j723_j95: [  20   23  -53   26   98   42  -39   39    1 -179   62 -119   36  -70
  -51  -36  -28  -50  -68   24  -81   35   53  -29    4  -31  -62  -32
  129]
j122_j73: [ -53   -6  139  138 -124  -83  -55  143  -68   64  -96   17 -176  -38
   97  -63  -21  247 -103   66   95 -165   -8  -41    2   68  160   46
  -15]
j726_j242: [  99  -97  136   56 -110  -14  -55  252 -183  162   32   31 -194  105
   -7 -203   20  106  148  -34  -69  -97  175 -147  -10  103  -55  118
   -4]
j122_j73: [-149   30  162  439 -159 -208 -140  120  -11 -398 -328 -198 -414 -230
  207  -91 -147  557 -461  199  -12 -196  -73   14   57  142  387  -48
  177]
j485_j852: [   9  174   33  -47  -67   21 -103    3   50  -58   74 -108   71  -71
  -99  -37  -33  -37 -310   95  124  -48 -116  -52  -60 -100   96  -99
  141]
j871_j150: [-235  -32  203  373 -150 -292 -187  123 -228 -188 -200 -144 -295  -86
  256  123 -114  448  -89  202   81 -366 -269   36   82 -165  397 -132
   46]
j485_j852: [ -34 -131 -597 -497  496  -35  321 -794   -8  -69   19  252  390  209
   54  343 -104 -571  447 -291 -242  313   47  254 -167  -19 -506  295
 -202]
j726_j242: [ 154  -25  -12 -127 -164  110  -67   51 -115  188   79   66 -104  237
 -127 -229  -31 -131  122 -104 -111   94  113 -152  -87  132 -154   24
   -7]
j485_j852: [  70   -3 -298 -240  235   -3   61 -180  -34  165  158  142  276   49
 -153  -72   17 -394  134 -128  -36  237  138  -82 -128   -3 -284   59
  -14]
j723_j95: [ -55  -88 -145  -22   32  -61  -15 -182 -230 -273  -30  -93  -72   28
  142   81 -145   68   71   45  -30 -110  -78    8  -82  -29  -25   98
  113]
j723_j95: [ -75   29   86  170   28 -257   18 -311   36 -126 -171  218  -53 -118
  156  182  -55   84  -85  112   91  -62 -115  125   61   34  141    2
  -72]
j723_j95: [  36  373  128 -228 -107  411 -113   68  232 -248  134 -435   87    1
 -204   36  -55 -112 -382   59   18 -148 -324  179  -39 -222   50 -317
   86]
j485_j852: [ -84 -129 -357 -120  296   37  246 -486   37 -360 -146   46   83  -34
  236  240 -122  -59  157  -76 -126  130   67  231  -35  190 -196  255
  -62]
j726_j242: [ 120 -139   53  222  198    5   16   97   37 -182  112  -49  127 -264
 -109  127  135 -112  122   39  -42  154   25   34  228  -87  -68  -76
  173]
j723_j95: [  59 -169 -179 -109   -1 -235   19 -178 -134  532   32  466   87  205
  -64  -66   65 -319  363 -135   34  180  123 -123  -27   23 -165   72
 -222]
j122_j73: [ -78   -3   71   49 -173 -194  -26   94  -37  199 -144  162 -202  110
   51 -182  -19  221  -90  -14    7  -88   73 -130 -112   50  112   33
  -93]
j122_j73: [ -42    0   48  -17  -15 -120  101  -79  149  113  -75  203   26  -36
  105   73   73   50  -33   55  134 -102   75   60   51   -6   56  108
 -152]
j726_j242: [ -16 -110   -2  -95  -62  -74  -15  391 -209  417   33   87 -179  249
   57 -347   49  111  276  -94  -84 -229  366 -211 -106   37 -130  192
 -204]
j871_j150: [ -87   87  166  191 -236 -185 -163  237   16   50  -47 -126  -88   -3
 -116 -118   46  208 -230   72   20   15 -184 -163  -19 -215  313 -324
  130]
j485_j852: [ -26  240  245  194 -217   85 -232  350   69   33   55 -183  -65  -61
 -138 -215    7  150 -335  125   80    2  -96 -176    1  -22  260 -353
  126]
j122_j73: [  81    8 -157  -88  214   88  129 -256  171 -378   40 -222  229 -236
  -72  221   47 -183  -98   25    1  113 -141  229   89 -116  -68  -16
  161]
j122_j73: [  72  -28   55   39 -147   10  -16   24   66   55   34   96   13  -49
  -70  -19   76  -15  -53   67  141   43  -38  -68   55  -27   58  -82
   50]
j723_j95: [-148   64  307  364 -126 -314 -208  160  -21  176  -51  238 -100   36
   -4   23   14  134  -20   96  -11   -4  -86 -153   90 -163  257 -305
  -56]
j726_j242: [ -58  -36 -112 -189  -11  -37  193 -409  135  -81 -164  136    1   65
  244  240  -33   -1   67   26   87 -158  -39  268   36   35   -9  212
 -228]
j122_j73: [  -6  -30  -95   70  119   71  -66 -138 -128 -322   91 -188  107 -118
   40  198  -95  -80   14   79   11   54 -146   41   57  -43    2  -23
  221]
j871_j150: [ -70   40  230  288 -111 -128   -5  203  241  -32 -166   38 -125 -176
  -23  -37  104  287 -269   75   28   21  -31   -4  105  -28  254 -182
   13]
j871_j150: [ 203  -44    9  -67  -28   74    6   35   89  151  145  108  106  -61
 -154  -52  134 -248   45   24  108   48   98  -22  122  -20 -121   15
   11]
j871_j150: [ 114   28  321  172 -316  -59 -191  551    1  429  119   77 -126    7
 -172 -335  184  106  -89  101  161 -114  144 -295   93  -64  163 -153
   14]
j871_j150: [  12  -70   15   79   11  -55  -22 -108 -102  -28  -41  168  -92   -3
   82   43  -82   16   38   17    5  -19   41  -12    9  126  -43  123
    2]
j485_j852: [  86  -42   47   40  -10  -27  -90  528  -80  450  212   37   76   60
 -272 -379  189  -81  133 -101  -54  165  269 -363  -51  -68  -86 -120
   43]
j485_j852: [-133  -20    5   33   52 -188   11  145  -11  230  -69  101  -42  147
   33  -96   31   78  127 -101 -160   10  151  -82  -54  -54    5   -4
 -163]
j122_j73: [ -98   61  -14 -109   36  -66  105  177  166  284 -104  115  -52  120
   33 -212   63  103  -36 -111  -98  -59  285  -33  -98   64  -46  108
 -254]
j122_j73: [ -40  -16  -83   23  133  -79  -30 -320 -187 -219   63   -1  136  -12
   60  248 -118 -119  113   30   -8   98 -186   21  -34  -57  -15   -6
  133]
j726_j242: [  91   30  -58 -184   25  149   94 -212  108  -78   -7    4   36  -11
   10   91   -6 -148    8   -5   50  -80  -49  209   37   35 -117   76
  -99]
j726_j242: [  38  170   41 -118  -20  217 -126  115   32   -6  150  -70   12  103
  -80 -110  -61 -159  -51   35  -47 -113   69  -30  -20  -40 -121 -103
  -31]
j485_j852: [ 162  -87  187   42 -218  146    7  240  -63  -62   -4 -111 -232 -118
   41 -124   52  248  -94  109  179 -282   41   -8   61  117   51  170
   95]
j726_j242: [-117  -88 -275   92  101  -21    0 -415  -40 -475 -120 -159   41  -41
  139  289 -166  -45   44   29 -129  202 -235  163   62   -7   55 -106
  142]
j485_j852: [  37   45 -126  -46  115 -103  -41 -227  -18  -11   99  121  194  -21
 -148   41  -13 -287    6  -10   -2  194  -81  -51  -49 -118  -91 -139
   74]
j485_j852: [  14 -141 -234  -67   68 -211   48 -230 -167   83  -10  180   58    6
   51  -16   -2 -125  176    0   86   22   40  -49  -56  -10  -85  103
  -29]
j871_j150: [  86  169  289  300  -97  239 -243  362   52 -414  111 -494  -68 -296
 -192  -25  -13  150 -411  177   12  -24 -247  -13  145  -99  224 -339
  404]
j723_j95: [  -2 -111 -118   79   22  -20  100 -176   55 -338  -97   90  -80 -147
  220   25  -43  137  -53  154   79  -71  185   16   58  169  -25  185
   62]
j726_j242: [  91 -128  -75 -106   -4  -88   52 -135 -117  337  -25  293  -33  139
  -29  -47    8 -161  224 -143   -7   78   77  -14  -44  132 -155  172
 -160]
j122_j73: [  33  107   39 -216  -56  160   14   58  -43   71   42  -90  -44  119
  -51 -100  -17  -15   33  -53   10 -182  -71   56 -129  -43  -85  -31
 -114]
j723_j95: [ 110  -30   14  130   83  -67  -83  289   21  168  163  119   89 -138
 -190 -241  141 -144    1   44   29  101  257 -225   71  -43  -96  -97
   82]
j723_j95: [-324  244  -58 -100   90  152  131 -532  214 -642 -296 -219  -54   56
  375  433 -312  256 -274   39 -133 -127 -301  412 -104   87  151   38
  -97]
j726_j242: [ -20  -14 -149 -165   -4  111   57 -473  -34 -169 -114   11  -34  122
  172  273 -178 -119   95  -34  -15  -38 -207  282   10  116  -56  121
 -119]
j726_j242: [ -6 -71 -39  46 -12   4  58  79  41 -15 -66 -71 -34 -64  13 -41  51 110
 -21 -21  -1  48  27   7  22  48  48  21  25]
j723_j95: [  62  -56  -74 -159  162  382  241    6  213 -203  -57 -127  -16 -137
  127   95   30   44   18  -45    6 -141  143  307   93  208 -196  275
 -127]
j726_j242: [-221  101  -21   20  197   77  193   83  322 -109 -187 -128   43  -76
  139   68   15  252 -186  -93 -146   78  128  151  -25  123   76   80
 -126]
j723_j95: [ 151 -118   17 -101 -234  -13  -94  332 -243  570  147  132  -70  203
 -190 -352  101  -66  178 -111   85   36  139 -325 -114   42  -71   53
  -11]
j122_j73: [  26    1 -112 -267  -47  193   11  210 -273  104    1 -232 -219  248
   53 -343 -134  151   67 -161 -151 -185  200 -102 -283  232 -174  289
  -37]
j122_j73: [  78   45   -6 -175   41  124   10  192   14  260  194    6  160   27
 -129 -111  118 -179   95  -29   98  -52  103  -68  -23  -92 -130   -4
  -70]
j723_j95: [ 114   89   77   38 -111   61 -219  136 -117   44  198 -165   87 -101
 -226  -45   29 -170 -113  107  178  -32 -253  -80   46 -208   87 -276
  194]
j871_j150: [ 136 -113  -82  -58   36   66   18  127 -110  121  115   81    1  -17
  -48 -186   49  -89  127  -18   43   -3  238 -134  -19  114 -187  156
   30]
j723_j95: [  -9   21  132  -10 -138   89  108 -103  153 -173  -86  -42  -45  -23
  124  163   39  164  -27   84   95 -110 -124  155   76    1  124   -6
  -55]
j485_j852: [  -3   77   -9   44  -55 -122 -136   48 -171   92  -22  -20 -113   57
  -21 -230  -94   41 -103    5  -29  -17   47 -147 -121  102   47  -13
   41]
j485_j852: [ -57   42  -90 -283    0  192  137  -26   73   75  -28 -154   54  125
   45   67   -4   22   21 -121    0  -75  -69  148 -101   -4  -38  120
 -131]
j871_j150: [ 136 -188  218  282 -129  -78 -161  553 -198  322  140   37 -121  -97
 -120 -229  183   80  176   66  106  -84  148 -247  175  -54   57  -65
   81]
j122_j73: [  56  -38   44 -165 -231   88   24 -119  -75  188  -11  144  -98  201
  103   28  -26   -9  155    3  135 -153  -44   35  -17   93  -14  126
 -166]
j871_j150: [-104  -27  105  137  -24  -97  -68  173 -154  -21  -48  -46 -158   50
  133  -45  -64  237   33   31  -67 -151   71  -86  -28   19   84   66
   10]
j871_j150: [  78   -6   38   27  -26   -1  -37  235  -86  -32   72  -85  -76  -67
  -36 -241   28  108  -85   61   24 -105  189 -171  -56   41  -32   80
  131]
j871_j150: [  55  -55 -196 -195   75  -12  104  -84   32   73   17    6   82   27
  -27  -62   48 -137   61  -63   -7   13  116   29  -40  -10 -137  133
  -50]
j726_j242: [  74  105   72  -67   76   41   -6 -370  125  -64  162  154  314  -68
 -115  383   18 -362   -5   56  137  148 -280  134  105 -178  -26 -127
   50]
j485_j852: [  31  147   20 -166    4  178   26  -37  137  -57   51  -60   63  -18
  -40   16  -24  -63 -189   17   63  -84  -21   78  -47    0  -51   37
   -7]
j485_j852: [ 151 -134  433  514 -343 -205 -345  717 -370  241  140   32 -310 -187
 -140 -392  134  325  -36  234  241 -212   61 -462  117  -58  259 -194
  280]
j871_j150: [  28  -14   76    4 -138 -165  -78   34 -123  299   46  148    1  105
  -68  -66   55  -54  107   -1   92   -7  -61 -126  -25  -91   67  -78
  -53]
j485_j852: [  32 -215 -293  108  213 -276  105 -163  -20  -72   -4  258  129 -205
   30  -70   85 -112  109   62   58  185  269 -135   37   34 -127  100
   85]
j485_j852: [  97  187  165  -77  -26  190  -11   33  218   80   25  -28   21   41
 -173  -28   29 -133 -129  -81  -89   81  -49  111   29   45  -45 -120
  -87]
j122_j73: [ -37   36  -17   -3   -8 -148  -67   65  -64  270    8   71   23  136
  -99 -132   15  -73   64  -98  -94  126   25 -124  -81  -40   13 -102
  -66]
j723_j95: [   4  -97  -47   91  -10 -222   79 -109  -51 -116  -73  158  -47 -172
  157  -52   38  160  -35  166  206 -137  119  -70   -4   52   59  137
   39]
j122_j73: [-117  -23 -184  -98  168  -38   93 -272   26 -167  -71   -5   72   75
  126  189  -98  -59   76  -65 -146   54   -2  128  -38  -14  -79  108
  -52]
j723_j95: [-122 -281 -276  -57  289 -225  238 -196  -13  155 -137  189   96   75
  180  203   66  -80  432 -184 -161  103  163  160   67  -13 -152  258
 -250]
j726_j242: [ 204 -120  -46  133   95  103    0 -203   -7 -397  134  -26  129 -286
  -71  182   49 -217   86  155  110  114 -112   85  214  -37  -96 -107
  238]
j871_j150: [ -32  113 -152 -251   -9  156   -2 -144  -33  -15   26 -214   82  165
  -51   27 -109 -110  -51 -117  -79   84 -163   58 -158   -3  -32  -13
   20]
j871_j150: [-151  -45 -381 -212  232  -45   83 -143  -67  -67  -81  -95   18  135
  156  -36 -124  -67  117 -108 -196  -64  179   83 -125   12 -179  194
 -128]
j726_j242: [  32 -126  -63   69  -53 -243  -79 -238 -282   77  -50  294 -135  100
   76  -34 -115  -56  167   14   11   -3   14 -106  -56   99  -53   93
  -16]
j871_j150: [ -84 -209 -144   37   96 -434   83 -355 -156  251 -156  562  -54  175
  142   67  -58  -74  300 -114  -96  124  157  -74  -74   87 -117  218
 -204]
j723_j95: [ 121  -78   45   49 -174   86  -18 -161  -58 -191  -91  -37 -185 -121
  109   90  -75   93 -125  122  183 -168 -142  141  105  161   79  145
   86]
j726_j242: [  21  117 -175 -302  138   87  -15 -466  -91  -18  184  153  269  210
  -63  202 -133 -463  204  -64  -37  126 -149   51 -129  -97 -246  -55
  -61]
j122_j73: [  46   54   46   19 -129   16  -49  132   55   64   92   60   32  -95
   11 -144   69   35 -145  176  248 -114  132 -152   29   15   72   -4
   48]
[ 120 -159  -76   91  203  -82  -19 -195 -144 -186  154    3  204 -144
 -147  253   22 -274  171  -22  -54  245 -161   11   99 -163 -117  -36
  261] -> j122_j73
[ -28   62 -244 -332  186  212  124 -158  -90 -169   -3 -201   28   44
   99  -13 -181    8 -124 -112  -54 -100   75   92 -253  187 -200  373
   41] -> j485_j852
[ -76  121  165   73  -27  266   13  243  155 -324 -107 -394 -163 -151
  104   34  -62  355 -343   58  -25 -215  -59  168   37   86  153   53
   88] -> j723_j95
[ -20  -42  -93  -49  103   82  216 -353  231 -288 -148  131    5  -81
  248  216  -26   19   31   62   23  -45  106  259  113  183  -79  199
 -151] -> j726_j242
[-344  220  278  -30 -303   50  -21  116  206   28 -300 -352 -219  287
  175  238 -106  467 -268  -91 -151 -202 -400  249  -46 -151  452 -129
 -192] -> j723_j95
[  -4  -29 -143  -51   94 -201 -155 -237 -287  185  151   42  208  203
 -174  139  -61 -398  306 -129 -139  267 -255  -74  -54 -242  -64 -206
   54] -> j122_j73
[-166  102 -174  -26  227   37   73 -449   45 -615 -182 -248    5  -76
  160  300 -254   78 -215  -20 -199   51 -242  280  -96   39   17   38
  121] -> j871_j150
[ 114 -184  -46   35 -116 -103  -49 -179 -148  -13   85  162   11   41
   51  108   27 -163  267  116  111  -28  -19  -44  147  -80  -35   14
   40] -> j485_j852
[  10   14  175  121 -263   44 -174  581  -65  430  -44  -52 -302  139
  -77 -438   45  218  -56  -55  -48 -112  194 -208   -8  136  105  -71
 -109] -> j122_j73
[  23  130  434  373 -354 -143 -447  530 -253  295  201  -36 -109   12
 -259 -223   56   90  -98  170  150  -57 -241 -386   48 -270  330 -529
  201] -> j485_j852
[-127   -6  -92   -2  -10 -253    3 -177  -32  104  -88  157   25  111
   76   33  -36    5   37  -16  -19   60  -14  -55  -72  -55   76  -11
  -79] -> j723_j95
[ -40  -66  -27  -70  -82  -59   14   71 -139  159  -31    2  -77   69
   92  -55    2  113   81    0  102 -183    3  -28  -63  -14   40  116
  -77] -> j485_j852
[  -2   59  139   41 -156  -34 -109  245  -63  240   -8   57 -151   53
  -25 -210   -6  126 -119   21   72 -145   71 -135  -57   51   77    9
  -44] -> j726_j242
[ 145 -113  -35 -104   35  -51   -4  -49 -139  394  130  170  139   93
 -187   34  106 -332  324 -144   27  144  -86   -4   34  -87 -142  -26
  -93] -> j485_j852
[ -98   -8  117   41  -67  -45    3  139   20  103  -77    5 -105   40
  133   39   11  183   -3   27   36 -206   28   45   46  -28  109   82
 -122] -> j485_j852
[ 153  -29   60  -37 -114  256  -64  688  -13  167  218 -403    1  -17
 -293 -391  211   55   13  -61  -51   21  142 -226   -3 -120  -34 -162
  173] -> j726_j242
[-186  -68 -147  -19  124    4  161 -162  134  -73 -263  -87  -61   81
  205  196  -76  137   46 -162 -219   91   -8  256   28  140   39  159
 -175] -> j726_j242
[ -25  -28  -46  -44    9 -137   75 -190   10  -39 -104   60  -27   -6
   91   73  -12   34   -4   13   31  -80  -36   98  -11  -15   27   96
  -65] -> j723_j95
